Known rows:
[-3  9  0 -3 -2 -2 -5 -4 -1 -1 -8  6 -1  2 -2 11 14 -1 -4 -2  2  1 21 -1
 -3 -1 -2] -> K_697
[-4 -2 -1  0  1  2 16 -3 -1 -1 -8  1 -2 -2 -3 -2 -4 -1 -2 -1  4 -5  6  0
 -4 -1  4] -> K_614
[ -4   1  -1  -3   3  -2  -4   1  -2   6 -10  -3  -1  11  -1   7   0   4
  -4  -3  11   4  -7  -2  -3  -1   0] -> K_925
[ 4 -3  2  3  3  0 -4 -4 -1 -1 -8 12 -2 22 -3 13 -4  1  7  9 -1 -5 10 -2
 -2 -1  1] -> K_262
[ -3  -2  -2  -4   4  -1  -5  11  -2  -2 -12  -3  -1   0  -2  -2   4  -1
  13  -2  -1  -6   9  10   2  -1   1] -> K_620
[-1  6  1 -3  1  4  8 -1  1 -1 -2 -3  0 18 -3 -2  6  3  8 -2 -1 -6 11 -3
 -2 -1  6] -> K_11
[-2 -2 -2 -2  2 -1  0 -3 -1  0 -8  2 -1 -2 -1  3  2 -1 -1 -2 -1 -5  2 -1
 -2 -1  1] -> K_257
[-4 -1 -1  3  1  1 -1 -4 -2 -1  0  0 -3  8 -3  4 -4  1 -4 -3  8 -6 -3  9
 -4 -1 -1] -> K_78
[ 4 -2 -2  1  1  4 -5 -1 -2  0 -8  5 -2 -9 -3 -2 -3  2 -4 -2  2 17  6  9
 -3 -1  5] -> K_138
[ 5 -1 -2 -2  3  3 16  9  1 -1 -7  2 -2  4 -3  0  5  1  5 -2  6 -3 -7  6
  0  0  0] -> K_908
[  6  -2  -2  -3   1   6   4   7   3   0 -11   0  -2 -10  -2   0   4   1
   3  -3   4  -4   3  -2  -3   3   2] -> K_815
[ 5  0 -2  2  1  3 -5  3 -2  0 -7  4 -2 -8 -3 -2 -3  2 -4 -2  5 24  0 10
 -2 -1  4] -> K_369
[ 3 -2 -2  1  1  2 -5 -3 -2  0 -7  5 -2 -9 -3 -2 -3  1 -4 -3 -1 11  5  6
 -2 -1  4] -> K_827
[ 0  3  0  1 -2 -2 -5  5 -1  0  3 -3  2 12  3 -2 -1  2 -4  4  1 15 -8 -2
  4  0 -2] -> K_831
[-2 -2 -2 -1  0 -1 -4 -2 -1  0 -7  0 -1 -3  0  0  1 -1 -1 -2 -1 -5  1 -2
 -2  0  0] -> K_103
[-3  9 11 -1  3  6 -4 -3 -1  0  2 -3  5 10  2 -3  1 -1  4 -1 -2 -5 10 -3
  5  0  1] -> K_35
[ 4  3 -2  2 -2 -1 -5  5 -2  0  8 -2 -1  6  0 -2 -2  1 -4  4  1 22 -7  4
  5 -1 -2] -> K_537
[-3  0  1 -1 -2 -2 -5  1 -1  3 -8 -3  6  6  4  0 -1  2 -4 -1  1  7 -7 -3
 -2  1 -2] -> K_412
[-1 -2 -2  0 -1 -1 -4 -3 -1  0  0 -1  3 -6  3  0  1 -1 -1 -1 -2 -5 -3 -2
  1  0 -2] -> K_975
[-2 -2 -2 -1  0 -1 -4 -2 -1  0 -7  0 -1 -3  0  0  1 -1  0 -2 -1 -5  0 -2
 -2 -1  0] -> K_6

Facts:
{K_103, K_104, K_133, K_138, K_139, K_154, K_156, K_161, K_178, K_18, K_199, K_211, K_231, K_237, K_240, K_243, K_261, K_265, K_283, K_290, K_293, K_308, K_31, K_335, K_348, K_35, K_359, K_365, K_366, K_367, K_392, K_397, K_411, K_412, K_421, K_438, K_453, K_461, K_472, K_480, K_495, K_506, K_512, K_526, K_533, K_535, K_537, K_542, K_547, K_567, K_589, K_6, K_606, K_607, K_610, K_626, K_644, K_646, K_654, K_656, K_657, K_664, K_688, K_697, K_698, K_710, K_724, K_733, K_742, K_745, K_747, K_762, K_802, K_806, K_815, K_822, K_827, K_83, K_831, K_84, K_874, K_880, K_887, K_888, K_897, K_908, K_935, K_940, K_944, K_949, K_963, K_975} zutrik 221
{K_106, K_11, K_112, K_114, K_117, K_123, K_134, K_141, K_171, K_214, K_22, K_242, K_244, K_257, K_26, K_262, K_263, K_271, K_279, K_281, K_294, K_296, K_30, K_320, K_327, K_341, K_347, K_354, K_369, K_379, K_380, K_382, K_389, K_395, K_4, K_409, K_415, K_418, K_441, K_446, K_456, K_469, K_501, K_509, K_52, K_528, K_539, K_549, K_554, K_570, K_575, K_581, K_598, K_603, K_614, K_620, K_627, K_663, K_675, K_684, K_687, K_689, K_694, K_699, K_704, K_705, K_713, K_731, K_732, K_749, K_752, K_765, K_772, K_775, K_778, K_78, K_796, K_800, K_805, K_812, K_82, K_830, K_836, K_844, K_86, K_895, K_913, K_921, K_925, K_933, K_934, K_961, K_980, K_985} zutrik 971
K_104 plepa K_283
K_11 plepa K_265
K_112 plepa K_211
K_123 plepa K_684
K_138 plepa K_657, K_710, K_654
K_139 plepa K_506
K_156 plepa K_589
K_18 plepa K_762
K_214 plepa K_822
K_240 plepa K_263, K_31
K_242 plepa K_461, K_501, K_367
K_243 plepa K_35
K_257 plepa K_365
K_26 plepa K_441
K_262 plepa K_261, K_949
K_271 plepa K_796, K_528, K_806, K_704
K_281 plepa K_940
K_290 plepa K_114, K_689, K_161, K_913
K_296 plepa K_469, K_940
K_30 plepa K_199
K_308 plepa K_844, K_778, K_933
K_347 plepa K_610, K_888, K_341, K_265
K_348 plepa K_589, K_293, K_265
K_366 plepa K_395, K_589
K_369 plepa K_844, K_654
K_379 plepa K_354
K_389 plepa K_171, K_567, K_831
K_392 plepa K_84, K_704
K_409 plepa K_961
K_415 plepa K_22, K_528, K_171
K_438 plepa K_733
K_446 plepa K_261, K_570
K_453 plepa K_895
K_480 plepa K_320, K_752, K_654, K_141
K_495 plepa K_237, K_654, K_921
K_512 plepa K_778
K_52 plepa K_887, K_975
K_526 plepa K_22, K_935, K_327
K_539 plepa K_283
K_542 plepa K_117, K_567, K_575
K_547 plepa K_880, K_731
K_549 plepa K_888, K_211
K_554 plepa K_581, K_380
K_598 plepa K_897
K_603 plepa K_831, K_772
K_606 plepa K_320, K_802, K_84
K_607 plepa K_657, K_944
K_614 plepa K_134, K_418, K_731
K_620 plepa K_263, K_644
K_626 plepa K_161
K_627 plepa K_359, K_279
K_646 plepa K_844, K_537, K_171
K_656 plepa K_320
K_687 plepa K_335, K_354, K_731
K_694 plepa K_822, K_82, K_731
K_697 plepa K_133, K_456
K_698 plepa K_610
K_699 plepa K_949
K_713 plepa K_380
K_745 plepa K_657
K_747 plepa K_664, K_83, K_341, K_35
K_749 plepa K_705, K_421
K_765 plepa K_171
K_775 plepa K_199, K_456
K_78 plepa K_509, K_335, K_154, K_441, K_913
K_805 plepa K_154
K_812 plepa K_4
K_815 plepa K_802, K_86, K_279
K_827 plepa K_921, K_800
K_830 plepa K_533, K_742, K_327, K_688
K_874 plepa K_506
K_908 plepa K_796, K_244
K_925 plepa K_178, K_412, K_575, K_106
K_934 plepa K_822, K_380, K_327
K_963 plepa K_382, K_800
K_980 plepa K_535, K_742
K_985 plepa K_509, K_117

Rows:
No name comes twice in this set of rows, the named rows included.
[ 5  1 -2 -2  4  5 18 11  1 -1 -8  2 -2  3 -3  0  4  2  5 -2 10  0 -7  8
 -2  0  1] => K_271
[  4  -2  -2  -3   1   4   3   5   3   0 -11  -1  -2  -9  -1   0   4   0
   3  -2   2  -4   3  -2  -3   3   2] => K_627
[ 1  5 -2  0  2 -1 -1  7 -1  0 -7 -1 -2 13 -3 -2 -1  3 -4 -1  8 16 -7  5
  1 -1 -1] => K_765
[ 8 -2 -2  0 -1  5 -4  6  0  0 -9  1 -2 -9 -2 -2  1  1 -1 -2  2  8  1  1
 -3  2  2] => K_656
[-3 10  6 -4  6 10  8 -3 -1  1 -7 -2 -1 22 -4 -2  5  1  7 -3  3 -7 16 -2
 -2 -1  8] => K_347
[-3  3  0 -1  2 -2 -4  2 -2  4 -9 -3 -1 16 -2  5 -1  4 -5 -2 12  6 -7 -1
 -3 -1 -2] => K_542
[ 2  4 -2  0  3  1 -4  5 -1  1 -7  2 -2 10 -3 -2 -1  3 -4 -2 10 21 -7 10
 -2 -1  2] => K_646
[-4 -2 -1  2 -2  1  7 -3 -1 -1 -1 -1 -2 -1 -1 -2 -4 -1 -3 -1  2 -5  2  1
 -4 -1  1] => K_379
[-4 -2 -2  4  2  1 -3 -4 -2 -1  8  2 -3  6 -3  6 -2  1 -3 -3  4 -7 -3 12
 -3 -1 -2] => K_290
[ 7 -2 -2  0  2  7 -4  4 -1  0 -9  4 -2 -9 -3 -2  0  2 -4 -3  5 14  5  7
 -3  0  5] => K_480
[-3  8  1 -1 -3 -2 -5 -4 -1 -1 -3  3  4 -2  2  6 12 -1 -4 -1 -2  3 17 -2
 -2  0 -2] => K_133
[-1  3 -2 -3  1  3 15  0  1 -1 -6 -3 -1 18 -4 -1  7  5  8 -3  2 -6 11 -3
 -2 -1  8] => K_348

The same things again, as new rows of numbers:
Known rows:
[ -4   0   8   4   9  -1 -11  -6  -5   6 -14   8 -10 -14   6   7  11 -15
  -8  -9   1   9  -1  -8   1   2   2   1  -4] -> K_732
[ -6   1   9  10   8   2 -10  -7  -3   8 -13   4 -11 -12   7   8  10 -17
  -6  -9   1   8  -3  -5   3   2   1  -1  -4] -> K_537
[ -7   2   7   1   8   0  -9  -6  -5   6 -16   9 -10 -13   1   9   9 -19
  -8  -9   4  11   0  -7  -1   4   8  -1  -7] -> K_395
[ -4  -2   8   6  10  -2 -12  -6  -4   6 -14   9 -10 -17   6   6  11 -15
  -8 -13  -1  10  -2  -7   2   4   3   3  -5] -> K_796
[  0  -1   8  -1  12  -3  -1  -9  -4  11  -6   0 -13 -11   4  -4   7 -11
 -13 -17   0   9   4   5  -5   6   5   9   0] -> K_980
[ -5  -2   8   9   9   1  -9  -7  -4   7 -18   4 -10 -17   7   5   8 -18
  -3 -13  -2   9  -1  -4   4   4   2   2  -6] -> K_22
[-13   9  17 -14  18   3   7 -16  -4  10 -12   1  -8  -2  -7   1   6 -21
 -12 -16  12  12  15  -2 -10   9  18   2  -7] -> K_348
[ -3   6  12   6   5  -2  -6  -5  -3   9  -8   4 -12  -4   5  12  12 -15
 -11  -1   3   5  -6  -4  -1  -3  -3  -5  -1] -> K_778
[ -3  -1   8   3   8  -1 -11  -5  -6   6 -15   7 -10 -15   6   7  10 -15
  -8  -9  -1   9  -1  -7   2   2   1   1  -4] -> K_533
[ -2   8  13   7   8   0   5 -10   0  17   4  -9 -15   4   2   1  10 -13
 -14  -4   7   2  -4  10  -7   0  -1  -3   2] -> K_308
[ -4  -4   8   6   7   1  -8 -10  -6   7 -12  11 -11 -15   7   7  10 -12
 -11  -7  -5  12  -1 -10   2   3   6   1   2] -> K_117
[  2  -5   6 -13  10  -1   9  -4 -15  10 -16 -11 -15 -16   1  -7   2  -8
  -6  -3  -8   6   5  13  -5   3  -1   6  -2] -> K_554
[ -7  -4  11  20  13   4   4 -18   2  15 -12 -11 -14 -14   7  -8   4 -19
   3 -26  -2   9   4  14   2  11   6   9  -3] -> K_415
[ -7  -4  12  22  12   6   5 -20   2  16 -10 -10 -14 -13   8  -7   4 -18
   1 -25  -2  11   5  13   2  11   7   8   0] -> K_389
[  0   0  10   5   7 -10 -11  -5  -3  10 -13  10 -11 -19   3   9   8 -17
 -13 -21   0   5  -5 -10   1   0   4   3  -7] -> K_469
[ -4   0   7   4   9  -1 -11  -5  -5   6 -13   8 -10 -14   6   7  11 -15
  -9 -10   1   9  -2  -8   2   2   2   1  -4] -> K_397
[ -4   0   8   4   9  -1 -11  -5  -5   6 -13   8 -10 -14   6   7  11 -15
  -9 -10   0  10  -2  -7   2   2   2   1  -4] -> K_836
[ -3   0   8   4   9  -1 -11  -6  -5   6 -13   9 -10 -14   6   7  11 -15
  -9 -10   0  10  -1  -8   1   2   2   1  -3] -> K_4
[ -3  -4   8   4   5   1  -8 -11  -7   7 -10  13 -12 -14   7   8  10 -11
 -14  -4  -5  13  -2 -11   2   2   7   0   4] -> K_509
[ -3  -2   8   4   6  -1  -9  -8  -6   7 -11  12 -12 -14   6   8  10 -12
 -13  -7  -4  11  -2  -9   0   2   5   0   1] -> K_161

Rows:
No name comes twice in this set of rows, the named rows included.
[ -7  -3   8   2  18  -1 -14  -7   4  -1  -5  11 -11 -22  -5  -3  23 -13
  -7   3  -1  12 -10  -6   0  11   1  -1 -20] => K_320
[ -6  -3   9  11   8   2  -9 -10  -4   7 -15   7 -11 -16   8   6   9 -16
  -5 -12  -3  11  -1  -6   4   4   4   1  -2] => K_567
[ -3  -4   9  -1  23  -4  -4 -12   6   4   3   6 -13 -20  -7 -15  20 -10
 -11  -6  -1  13  -5   6  -5  16   5   9 -16] => K_606
[  1   2   8   0  11  -2   0  -8  -3  13   1  -1 -15  -5   1  -2  10 -10
 -18 -11   4   6   0   4  -7   3   4   3   1] => K_827
[  4  -1   0 -11  10  -3   4  -7 -14  15 -14  -6  -9  -8   7  -9   6 -13
  -5 -10   6   8   0  10   3   6   1  14  -6] => K_214
[ -8   7  20  -9  22   1   3 -14  -4   9  -8  -1  -7  -3   2  -3   8 -14
 -12 -17   7   8  14  -6  -6   5   7   4  -2] => K_11
[ -3   3  23  -3  24  -2  -2 -13  -4   8  -5  -2  -8  -6  13  -7  11  -5
 -14 -19  -1   5  11  -9  -1   1  -6   9   5] => K_549
[ -4  -2   8   5  11  -2 -12  -7  -2   4 -14  10 -10 -19   4   4  12 -16
  -7 -12  -2  11  -3  -7   2   5   3   4  -8] => K_704
[ -1   1   3   4   6  -1 -11 -10  -7  10 -11  14  -6  -8  11   5  14 -15
 -10  -9   7  12  -6 -11   8   3   5   6  -2] => K_354
[ -4  -1   3   5   9   4 -16  -2  -8   7 -12   6 -13 -14   4   6  11 -15
 -10 -11   3   8  -1 -11   2   2   2  -4  -4] => K_710
[ -2  -3   6  -2   7  -1  -6  -2 -11   6 -22   2 -11 -18   6   4   7 -15
  -3  -6  -4   8  -1  -2   3   1  -1   2  -7] => K_327
[ -4   3   9   6   7   0  -9  -5  -4   7 -11   6 -11  -9   6   9  11 -15
  -9  -6   2   7  -4  -6   1   0   0  -2  -3] => K_933
[  0   0  11   0  15  -3  -2 -10  -3  11  -4   1 -12  -9   5  -5   9 -10
 -14 -18   1   8   5   1  -4   5   3  10   2] => K_243
[ -5   2  20   2  18  -1 -12  -7  -5   3 -13   6  -6 -12  15   4  13  -9
  -9 -13  -3   5   4 -18   4  -2  -9   2   1] => K_211

